[128 = 0]
<59> [ 81 143 133 118 137 122 132 133 116 111 134 102 152 126 118 141 139  89
 137 125 132 115 129 146 131 168 142 138 108 155 122]
<51> [ 97 122  95  99 101  79 117 129 133 128 103 124 111 103 128 134 131 151
 112 125 126  91 129 123 149 137 164 122 100 120 115]
<50> [145 102 105 138  87 106 115 123 154 106 116 132 118  87 121 134 125 139
 135 107 119 113 113 138 128 101 123 113 131  89 137]
<55> [155 123 118 143 110 166 102 113 100 130 133 146 148 132 120 107 109 158
 100 143 151 137 105 141  94 113 139 147 118 120 140]
<59> [153 121 126 114  85 134 110 122 123 114 133 127 144 103 105 129 124  93
 140 109 148 129  97 136 108 135 137 149 120 109 125]
<59> [138 114 121 132 106 138 118 126 131 112 137 131 145  96 113 144 131 125
 128 119 125 129  96 142 120 107 111 155 120 105 133]
<50> [114 158 178 167 212 150 168 127 145 141 146 120 133 196 166 122 116  93
 180 139 111 143 176 116 140 148  81 106 177 181 143]
<55> [126 146 147  71 101 132 131 138  86 140 126 106 121 160 118 120 161  76
 123 130 155 154 134 109 117 182 190 133 105 139  88]
<55> [154 134 133 110 142 114 128 132 141 149 128 145 117 113 116 121 108 118
 133 117 139 125 125 109 140 129 112 136 142 134 125]
<50> [159  97  98 144  76 122 107 129 138 100 115 133 116  78 103 121 134 155
 103 109 129 129 112 151 109  96 138  98 125  79 140]
<55> [135 140 119 113 144 122 114 125 120 151 124 147 130 119 114 109  96 144
 107 133 151 113 125 120 130 139 135 141 123 149 129]
<59> [145 109 129 143 120 140 133 126 143 123 137 136 129 118 139 150 138 143
 138 128 105 139 108 127 131  85  93 148 136  99 134]
<59> [128 138 161 122 151 142 154 143 129 128 145 114 129 143 127 144 153  82
 150 123 118 157 135 122 134 139 106 132 142 138 118]
<51> [194 125 158 143 158 151 147 131 150 157 140 156 104 148 139 117 117 132
 145 126 120 167 137  97 130  92  76 121 178 118 134]
<55> [103 133 133 117 133 114 141 137 130 122 126 111 123 131 130 140 147 110
 135 125 119 127 139 127 140 144 135 120 123 136 118]
<51> [111 113 100  93  83  71 130 133 136 135  90 118  75 132 150 129 158 161
 113 127 113 111 153 102 152 129 185  86 111  99 101]
<59> [106 116  76 130  80 106  82 106 119 110 108 135 149  89 117 117  96 168
 103 128 149  74 101 154 115 130 168 140  90 116 142]
<50> [183 122 137 120  90 143 112 126 127 116 137 132 137 103  94 115 119  78
 144  99 157 146 104 134  99 136 128 132 139 108 129]
<55> [162 101 107 200 185  95 132 117 225 130 127 179 115  63 142 139  59 192
 161 107  85  83 124 129 169  40   4 118 190 110 186]
<51> [141 136 134 109 168 150 122 100 126 197 149 181 150 161 178 150  80 181
 141 169 119 111  81  75 157  79  70 252 124 141 126]
<55> [ 37 126 147 133 136 116 175 159 132  72 138  59 136 130 135 190 217  72
 151 121  75 143 150 161 150 152 128 104 108 131 110]
<50> [170 148 159 123 126 206 109 127  70 128 162 131 177 139  82 103 120  77
 109 133 181 176  95 149  70 157 137 170 120 148 128]
<50> [156 124 130 143 121 150 124 135 116 118 129 129 124 123 106 108 135 133
 104 125 140 154 134 143 103 124 136  98 136 119 135]
<59> [182 113 161 145 158 167 158 151 147 134 157 144 117 115 119 153 156 127
 129 124  98 189 113 119 132  68  50 144 163  99 131]
<50> [179 139 144  85  96 157 110 136  87 137 139 131 137 118  78 103 131  78
 106 116 180 165 105 125  91 162 164 145 118 127 108]
<51> [149 144 135 106 136  77 140 112 151 183  89 142  59 206 188  82 100 144
 162 133 134 110 197  58 156 154 170  64 167 145 112]
<51> [152 111 118 133 131 128 125 146 147 113 139 141 132  57  85 146 130 133
 107 108 121 136  97 147 132  92  83 142 131 105 138]
<50> [186 105 126 168 102 134 126 135 153  98 120 131 103 100 104 102 131 127
 126  99 130 154 144 149 102 105 119  52 166  90 149]
<51> [ 90 123 114 128  98 127 121 134 109  92 125  99 143 111 111 139 158 116
 112 125 128 123 123 161 115 147 163 117  96 122 124]
<59> [160 126 137  99  60 128 109 112 122 116 129 117 140 129 119 123 125  55
 174 100 158 129 102 120 104 159 159 146 124 107 114]
<55> [118 140 156  95 137 159 143 161  95 111 158 102 155 102  75 155 176  60
 109 120 138 172 103 148 117 156 124 163 105 140 105]
<51> [114 131 104 114 148 109 108 122 139 140 134 152 155  73 107 143  85 146
 118 126 136  84  88 132 148 118  96 190 109 142 138]
[107 120 127 198 155 165 128 112 138 101 146 129 167 135 150 141 113 155
 142 143 103 120 120 164 116  94  80 139 138 131 166]	<50>
[122 136 132  92 134  86 144 138 142 150 111 124  91 139 139 127 137 118
 137 122 124 121 155  95 158 147 145 106 134 135 106]	<50>
[147 121 144 120 131 161 139 117 117 164 141 148 124 178 175 148 141 164
 134 161 106 155 109  90 136  83 105 184 129 110 115]	<51>
[136 136 161 135 111 144 153 120 109 138 113 104  89 238 187  99 164 115
 156 146 122 168 191  98 112 155 185  59 152 127 109]	<51>
[ 99 108 109 144  83 104 123  90 149 125 109 124 122 174 207 147 125 160
 181 141  95  88 129 108 143 104 142 138 122  99 130]	<59>
[140 114 131 108  98 118 144 127 126 151 109 127  80 178 175 132 166 162
 128 145 104 151 150  86 141 105 158 108 130  95 102]	<51>
[135 130 121 136 155 122 124 130 143 136 132 146 133 100 115 127 102 144
 120 125 129 115 121 131 138 115  97 138 136 137 141]	<55>
[175 161 167  40 106 138 119 133  91 163 145 128 140 138  88 112 120  20
 151 108 191 154 101  90 113 199 162 185 120 153  85]	<50>
[176 117 132 100  78  89 120 120 170 121 123 131 115  91 116 134 111  58
 193  78 139 113 107 106 135 136 116 132 151  97 120]	<50>
[115  98  81 118  66 104  96 114 136 107 118 135 144  69 122 156 124 162
 118 121 121  88  75 143 132  95 135 173  88  84 130]	<50>
[165 127 137 118 118 115 136 141 138 131 117 127  94 125 112 106 136 108
 128 108 138 149 152 116 125 139 141  78 151 118 120]	<50>
[171  98  91 144  71 108  99  89 148 150  94 164  93 153 183 101  92 212
 135 139 124  99 128  96 125  77 151 111 139  79 139]	<59>
[140 158 169 118 222 165 161 187 108 132 163 123 135  87  44 125 154  85
  70 121 143 190 141 152 126 151  83 116 143 177 124]	<59>
[ 81 128 143 161 194 129 172 137 149 139 133 123 113 170 183 161 155 174
 136 159  67 135 162 116 168  91  80 121 144 141 133]	<59>
[244 149 123  65 107 132  77 102 101 216 113 200 105 143 107  45  37 148
 101 131 217 126 109  62 104 145 169 162 143 139 115]	<55>
[143 113 130 134  84 104 136 108 152 130 104 121  89 180 185 120 138 130
 177 123 109 125 158  96 134 121 154  84 151  96 121]	<55>
[155 113 127 135 101 125 126 111 143 139 120 140 110 152 164 126 123 147
 152 130 116 129 128 104 129 100 125 126 143  99 128]	<59>
[127 118 170 156 172 144 185 132 163 145 143 125 100 194 203 170 170 139
 180 147  57 167 154  89 164  74  60 129 170 112 123]	<59>
[ 58 152 145 100 130 136 130 148  99  77 159  74 196  83  69 168 158  12
 145 104 147 121  96 180 118 204 136 174  84 168 115]	<59>
[111 140 130  92 161  71 164 159 138 164  91 119  45 161 145 108 162 159
  96 136 112 138 207  85 171 149 171  40 142 144  97]	<50>

(84) [136 153 114 146 127 130 118 116 149 166  98 101 122 164 141 165 110  89
 127 122  97 138 119 143 109 124 164 114  79 156 127]
(89) [141 139 126 125 112 150  94 156 127 118 143 109 117 168 191 160  86 150
  76 192 123 161  87 162 127 112 171 138  81 156 167]
(95) [112 109 125 125 133 134 121 124 113 116 135 141 151 125  92 136 150 115
 161 114 107  88 145 104 124 161 157 125 129 118 126]
(84) [173  90 121 141  60  98 145 102  85  68 105 127 102 141  88  87 158 182
  90 138 133 173 186  92 152 167 105 145 179 132 169]
(95) [ 97 132  88 154  67  84 132 118 143  93  69 104 172 160 118 124 112  75
 129  73 114 154 116  77 105 160 141  89 139 143 157]
(97) [155 155 117 157 132 117 120  94 135 164  96  96 105 175 136 147 109  97
 120 138 104 150 122 143 118 124 168 125  92 162 132]
(89) [ 94  47  76 133 100 188 107 139 128 162 148 167 107 172  72 180 205 120
 192 118 157  58 176 118 161 190 115 124 136 110 124]
(84) [181  91 168 135 132 173  76 130  77  82 145 125  91 163 117 109 158 184
  87 192  96 143 191 155 182 111 177 183 156 162 130]
(84) [182 154 133 161 141 123 113  86 156 171  88 105  65 165 146 121 124 115
 106 128 124 179 146 172 147  86 123 168 141 183  94]
(84) [117 121 113 125 122 107 133 134 120 112 138 145 124 131 132 106 127 149
 123 134 182 135 104 111 143 139 106 134 169 121 148]
(97) [123 155 131 150 153 159  83 152 118 123 138 102 158 182 174 158  70 129
 118 154 121 125  50 155 107 116 221 125  82 159 147]
(84) [ 83 146  66 141 106 102 165 122 183 188  98 130 147 132 130 165 113  74
 176  55 171 114  74 107  84 160  86  79 104 112 126]
(95) [105 107 102 163  76 130 138  74 129 161 112  73 119 178 119 152 128  36
 149 176  64 133 162 128 114 140 130  67  51 100 151]
(97) [146 114 132 141 127 149 104 121 133 145 135 120  72 166 156 117 136 135
 100 182 151 160 145 169 174  89 105 154 148 147 123]
(95) [110 126 105 123  85 114 133 125 173 122 137 130 111 117 185 121 102 119
 112 141 165 171  88 146 127 112  60 144 139 122 135]
(86) [151  98 161 144  95 169 111  90 135  72 189 119 109  95 191  90  88 172
 123 182 126 171  89 191 118  98  78 204 140 107 110]
(89) [106 168  65 134 120  76 114 118 182 156  82 136 135 168 146 168 103  71
 144  73 152 137  65 103 104 165 165 133 126 181 142]
(89) [131 174 133 169 146 129 135 148 142 145  78  94 160 154 147 119  82 125
 117  63 149 152  79 138 103  89 141  93 130 153 110]
(86) [144  89 149 145  93 147 122 126 108  77 108 122 133 125  94  91 160 151
 117 102 106 144 193 118 151 122 107 138 178 130 112]
(89) [150 174 123 120 163  77 152  93 130 138 122 143 143  93 114 131 105 132
 155  87 127 114  80 105  80 166 162 150 120 138 126]
(86) [132 148 105  97 115  82 182  95 171 184 138 142  83  77 147 139 127 110
 132 141 150 146 122 134 110 135  42 129 101  99 129]
(89) [106  96 115  61 105 112  89 115 173 110 149 171  93  93 127 157 186  67
 132 167  63 115 205 119 165 148 121 189 134 147 118]
(95) [ 65 132 127 150  73  98 166 106 143  57 112  96 237  72 129  92  76  71
 172  49  86 131  76  81  48 146 102  74 120  72 127]
(84) [156 144 132 150 110  99 133 111 103 107 109  97 115 160 144  98 100 143
  82 163 133 179 118 126 134 116 139 121 133 142 163]
(89) [158 151 129 123 185 120 136 119 101 172 122 143 121 135  79 155 148 143
 152 113 122  83 137 113 118 162 190 127 106 142 126]
(95) [126  75  80 145  71 165  86  84 170 152 145 134  66 180 150 173 150  92
 154 170 123 137 141 166 147 155 109 180 112 146 125]
(95) [146 113 143 137 131 148 119 115 120 103 151 138 124 114 131 110 124 164
 139 127 138 129 115 145 126 129 122 169 153 126 112]
(84) [110 138 124 107 139 103 123 136 128 111 143 144 138 116 140 121 119 124
 124 142 142 124 103 113 131 134 138 136 141 128 144]
(97) [138 116 125 146 107 158 131 117 130 122 143 121 139 123 139 143 107 151
 147 115 125 126  96 147  93 144 126 139 103 116 124]
(86) [132 117 146 138 135 155 105 121 128 120 140 120 121 135 141 120 126 124
 129 148 112 132 135 154 140 104 133 148 132 133 110]
(97) [138 140 101 119 127  93 147  87 135 135 135 151 137 102 106 153 122 126
 172  96 122 102  93 102  80 197 152 153 108 126 137]
(86) [149  88 146 168 125 195 110 146  81  98 138 123 147 157  99 119 137 196
 140 108 142 108 132 140 132 137 154 133 149 123 119]
(86) [130  94  94 164 114 151 115 112 143 172  99 133  84 186  96 136 174 111
 152 102 165 123 169 136 167 135 100 132 167 147 105]
(86) [121 134 149  90 144 125 137 114 121 116 196 138 133  72 160 134 101 135
 136 196 104 112  92 144 101 133 129 148  79  87 142]
(95) [150 124 148 114 130 177 130 180 137 133 141 140 121 102 151 142 126 196
 102 113 151 135 128 164 129  99  94 140 125 128 108]
(89) [144 151 131 141  96  97 125 123 110 105 122  81 108 172 189 105  75 131
  52 216 131 204  98 142 138  94 136 109 104 140 188]
(97) [102 138 127 109 153 104 157 163 102 111 135 154 178  95  96 115 130 154
 145  85 165  89 102  79 113 157 134  94 150 100 143]
(86) [ 90 125  98 110 140  99 119  89 175 192 146 139  62 145 153 135 152  39
 145 197 146 129 144 145 173 107  79 137 129 123 121]
(97) [148 149 157 167 142 139 167 154  74 121 107  89 168 139 114  94  95 184
 105 103 153 139 105 122 106 105 134  62 122 103 142]
(86) [156 129 110 152 160 171 169 141 120 232 121 134  96 149  90 170 152 173
 160  90 187  88 131 150 118 141 100  88  95 109 108]
(97) [ 90 132 111 111 141  99 133  98 134 152 141 130 136 124 112 149 137  53
 166 156  92  91 133 104 117 155 152 105  88 106 140]
(84) [155 186 154  80 188  95 160 152 121 168 129 138 122  81 127 145 122 148
  99 138 114 118 132 124 114 114 148 113  86 130 132]
(97) [183 138 126 133 128  70 165  25 108 151 138 123  71 112 102 110 134 121
 142 178 101 145 148 123 113 166 121 163 109 116 142]
(84) [ 81  94 135 152  81 153 150 124 120  84 141 102 190 104 123 105 111 107
 161 107 105 118 118 115  94 130  90  79 116  65 126]
(86) [127  62 120 126  94 144 129 110  96  99 143 153 120 124  63 119 192 143
 159 129 116  95 200  98 152 179 113 139 160 102 132]
(95) [143 128 126 157 130 107 124  78 103 132 117 104 111 167 110 111 128 100
 133 161 108 137 141 121 135 137 159 125 125 134 143]
(89) [139 200 208 104 207 121 146 208 101 103 133 110 171  75 178  73  70 191
  52 132 151 157  84 147 129  27 131  97 142 125 119]
(95) [130 100 130 126 108 180 116 121 160 136 170 138 105 105 166 146 123 145
 145 144 132 130 113 180 120 115  79 171 113 113  99]
(97) [108 165 136 107 159  90 126 166 120 117  91 126 169 127 111 124 128 101
 107  98 108 119 139  86 132 119 177  90 135 150 138]
(97) [114 152 141 132 181  85 133 101  90 174 128  95  92 177 119  99 138  61
 106 233 120 129 162 120 179  88 154  74 113 116 158]
(84) [114 109 152 110 135 150  95 134 120  86 156 136 147 111 129 126 137 119
 135 151  83 108 145 131 136 124 159 153 130 127 119]
(86) [114 117 101 113 104  98 161 132 105 109 152 151 144 111 116 126 123 162
 137 132 174 115  92  88 109 184 112 112 131  92 175]
(95) [136 107 119 119 134 158  98 144 134 126 133 159 122 135 110 156 157 150
 145 102 131 101 142 131 139 153 154 166 145 154 111]
(89) [154 162 173 119 162 137 125 151 117 117 130 111 140 106 154 117  99 156
  91 139 103 145 119 152 120  82 152 131 110 140 118]
(89) [159 137 179 130 154 161 126 138 110 121 131 109 133 107 129 116 123 154
 109 134  86 133 157 157 126  86 140 131 111 128 101]
[ 84 128 126 105 141 101 102 138 113  95 145 134 151 139 132 120 128  85
 124 174 112 111 123  98 149 133 174 118 135 127 159]	(86)
[163 107 132 145  82 159 131  85 141 110 145 118 120 104 143 142 109 153
 145 122  90 146 118 161  85 148 110 172  95 120 113]	(97)
[172 131 176 121 160 197 140 196  94 150 128 122 132 112 113 148 141 213
  94 113 119 112 168 160 129  92 135 101  95 124 107]	(95)
[126 111 131 129 129 137 156 150 106 117 146 148 138 105 111 104 136 186
 136 105 188 115 114 117 130 138  84 119 164  95 129]	(97)
[139 101 112 173  84 146 107  78 134 110 115 106 125 164 124 131 122 106
 154 118  98 142 127 139 112 151 143 152 125 140 121]	(95)
[103  93 126  89 126 118 128  98 118 122 182 155 110  96 109 133 165  98
 158 195 100  90 165 114 144 160 117 144 115  88 141]	(86)
[127  95 127 161 116 146 141 148 100 132 101 121 117 164  89  91 166 154
 118 107 179 134 176 116 174 111  83  90 187 116 124]	(86)
[ 92 129 127 155 135 166 129 176 121 148 113 101 166 165 133 137 113 117
 130 107 148 113 108 132 125 100 134  57 109 113 128]	(97)
[155 135 130 140 114 159 127 160 133 152  96 107 117 154 136 155 126 150
  94 112 119 149 149 150 128 106 131 106  99 151 125]	(95)
[138 154 112  94 133  94 150 125 151 160 105 145 123  97 106 166 145 108
 134  94  99 114 151 105 106 159 137 125  96 140 126]	(84)
[133 129 137 120 128 157  98 144 150 128 124 126 127 130 147 155 127 119
 119 124  91 130 140 153 128 111 150 148 108 155 108]	(89)
[145 142 168 139 130 143 148 147 121  82 132 120 170  76 147  88  88 188
 117  80 139 149  89 141  94  99 100 136 150 112 105]	(95)
[152 126 107 139 142 113 152 113 111 151 142 154 100 134 112 116 133 183
 143 120 209 122  93 122 131 160 104 147 163 120 139]	(97)
[124 111 100 165 110 219  69 170 165 166 100 113 132 207 147 209 127 117
 142  83 115 113 118 174 122 124 179 127  85 180 101]	(89)
[129 135 155 143 159 146 152 146 112 131 125 125 156 103 109 101 124 158
 142  82 150 112 121 129 118 105 108 104 148 105  99]	(89)
[100 117 129 115 122 147 106 194 158 129  91 136 124 142 133 121 164 114
  92  96 149 143 182 129 185  75  89 109 181 154 103]	(97)
[133 147 152 176 150 144 168 126  61 134 140  78 175 147 120 108  75 161
 136 145 139 115  71 128  83 124 160  51  75  76 158]	(97)
[134  98 127 131  98 155  60  70 159  72 174 137 117 126 173 144 107 104
 158 168  68 137  97 168 112 149 168 237 121 157 112]	(86)
[130 149 132 131 160 139 134 161 107 149 118 124 153 142 112 148 121 147
 128 105 135 102 112 119 114 133 171  92 104 131 135]	(86)
[118 124  98 105 100  89 110  95 171 112 108 152 123 113 116 148 150  73
 150  97  86 128 151 101 122 169 139 171 141 159 120]	(84)
[ 81  82 119 113 114 169 122 178 132 115 161 158 140 117 129 126 155 148
 143 124 178  99 131 127 156 125  76 117 163  94 122]	(89)
[122 116 102 131 123 102 145 103 116 141 129 141 117 138  97 126 147 120
 153 129 152 111 131 100 131 168 121 120 139 113 146]	(89)
[103 188 123  71 142  96  90 179 199  98 132 152 158  88 220 159  67 112
  91 110 125 156  40 140 102 104 159 177 120 183 128]	(89)
[121  86 111 157 130 176  97 126 101 125 160 140 125 178 114 141 139 153
 164 145 163  92 104 138 141 159 160 144 140 124 136]	(86)
[136 104  98 189 103 200 116 140 117 154 127 107 140 197 133 171 103 167
 156 101 167 114  72 157  98 154 153 107  92 128 135]	(89)
